Here is a tiny trained network, its code and every weight. The questions are about switching its units off for an input and a target symbol, where a switched-off unit gives its printed mean instead of its output.

import numpy as np


def w(rows, s, z=0):
    codes = np.array(rows[::2]) - 128.0
    scale = np.full(codes.shape[1], s)
    scale[-1] = z or s
    return codes * scale


def f(y):
    return np.maximum(y, 0)


def softmax(a):
    e = np.exp(a - a.max(-1, keepdims=True))
    return e / e.sum(-1, keepdims=True)


def log_softmax(a):
    a = a - a.max(-1, keepdims=True)
    return a - np.log(np.exp(a).sum(-1, keepdims=True))


def net(x, mask):
    ids = ['ΛΦβεημξτω'.index(c) for c in x.split()]
    T = len(ids)
    res = E[ids] + P[:T]
    q, k, v = (res @ M[0].T for M in (Q, K, V))
    z = softmax(np.where(np.tri(T) > 0, q @ k.T / 4**0.5, -1e9)) @ v
    res = res + np.where(mask[0], z, O[0][:, -1]) @ O[0][:, :-1]
    y = f(res @ A[0][:, :-1].T + A[0][:, -1])
    res = res + np.where(mask[1:9], y, B[0][:, -1]) @ B[0][:, :-1]
    return log_softmax(res[-1] @ U[:, :-1].T + U[:, -1])


Q, K, V, O, A, B = {}, {}, {}, {}, {}, {}
E = w([
[165,56,109],'Λ',
[167,52,109],'Φ',
[67,131,182],'β',
[186,134,136],'ε',
[160,247,250],'η',
[201,168,87],'μ',
[131,124,106],'ξ',
[68,198,38],'τ',
[202,46,222],'ω',
],0.024)
P = w([
[252,131,220],'0',
[187,55,172],'1',
[146,44,140],'2',
[162,38,131],'3',
[160,24,139],'4',
[122,43,127],'5',
[119,32,143],'6',
[111,39,134],'7',
[70,68,132],'8',
[84,29,143],'9',
[109,29,156],'10',
[112,43,155],'11',
],0.0037)
Q[0] = w([
[183,130,8],'H1',
[92,2,116],'H1',
[187,149,86],'H1',
[199,249,182],'H1',
],0.0088)
K[0] = w([
[148,160,28],'H1',
[95,77,123],'H1',
[196,99,63],'H1',
[249,146,151],'H1',
],0.013)
V[0] = w([
[48,5,247],'H1',
[3,18,22],'H1',
[3,135,93],'H1',
[158,144,227],'H1',
],0.0053)
O[0] = w([
[87,28,225,2],'H1',
[87,143,48,30],'H1',
[55,31,2,51],'H1',
[45,53,141,130],'H1',
],0.0033,0.0052)
A[0] = w([
[61,42,76,139],'N1',
[159,209,88,64],'N2',
[96,129,35,246],'N3',
[45,241,85,54],'N4',
[129,179,108,76],'N5',
[224,59,2,3],'N6',
[154,166,4,71],'N7',
[109,120,55,234],'N8',
],0.0093,0.0051)
B[0] = w([
[116,180,71,182],'N1',
[79,105,100,228],'N2',
[220,125,140,228],'N3',
[145,12,104,171],'N4',
[71,67,126,168],'N5',
[45,139,137,234],'N6',
[48,160,149,255],'N7',
[174,154,160,214],'N8',
],0.011,0.0082)
U = w([
[127,126,212,74],'Λ',
[135,53,196,114],'Φ',
[24,73,211,85],'β',
[121,99,167,71],'ε',
[125,102,165,69],'η',
[117,51,115,167],'μ',
[246,115,118,254],'ξ',
[100,227,111,127],'τ',
[144,103,156,127],'ω',
],0.013,0.007)

Each question gives the input, a string of symbols that net reads in full, and the target symbol t.
The units are the heads (4 rows each of Q, K, V and O) and the neurons (one row each of A and B). Each row of codes is followed by its name. A weight is (code - 128) times the scale printed after its matrix; where a second scale follows, it is the last column's (O, A, B and U).
mask holds one flag per unit, heads first, then neurons. A switched-off unit (its flag False) gives its mean, the last column of its rows in O or B, instead of its output. The means were averaged over made-up inputs and are rounded, as every weight is.
A unit's drop is (log p(t) with every unit on - log p(t) with that unit switched off) / (log p(t) with every unit on - log p(t) with every unit switched off).
The circuit of an input: a set's keep is (log p(t) with only the set's units on - log p(t) with every unit switched off) / (log p(t) with every unit on - log p(t) with every unit switched off). Starting from all 9 units, units are removed one at a time, each time the one whose removal leaves the highest keep (on an exact tie, the one counted first), for as long as the keep stays at least 0.8.
circuit, biggest first: the units of the circuit, biggest drop first
most important unit: the unit with the biggest drop
top k neurons: the k neurons with the biggest drops, biggest first
drop when u is switched off: that unit's drop, to one decimal
input η ξ μ ε μ η ξ ε Λ, target ξ: most important unit => N7
input ξ ξ τ β ξ, target τ: circuit, biggest first => [H1 N4]
input β ξ τ η Φ, target τ: circuit, biggest first => [H1 N6 N1 N4]
input Φ ξ β ω μ μ μ τ τ, target μ: top 3 neurons => [N4 N7 N3]
input μ μ ξ ω ξ η Φ ε β τ Λ Φ, target τ: top 2 neurons => [N6 N1]
input ξ τ τ μ μ ξ τ ξ, target τ: top 4 neurons => [N7 N6 N1 N4]
input μ μ μ η ε β μ μ μ μ β ξ, target ξ: top 2 neurons => [N7 N6]
input ε β τ ω β ε Λ Φ τ μ Λ, target τ: top 3 neurons => [N6 N1 N4]
input Φ μ Φ η ε τ μ, target τ: top 2 neurons => [N4 N7]
input τ ε μ μ η ξ ξ μ μ μ μ ξ, target ξ: drop when N3 is switched off => 0.1
input μ μ ω τ ε Λ, target τ: drop when N1 is switched off => 0.2
input μ μ τ ξ τ μ τ, target μ: drop when N4 is switched off => 1.6
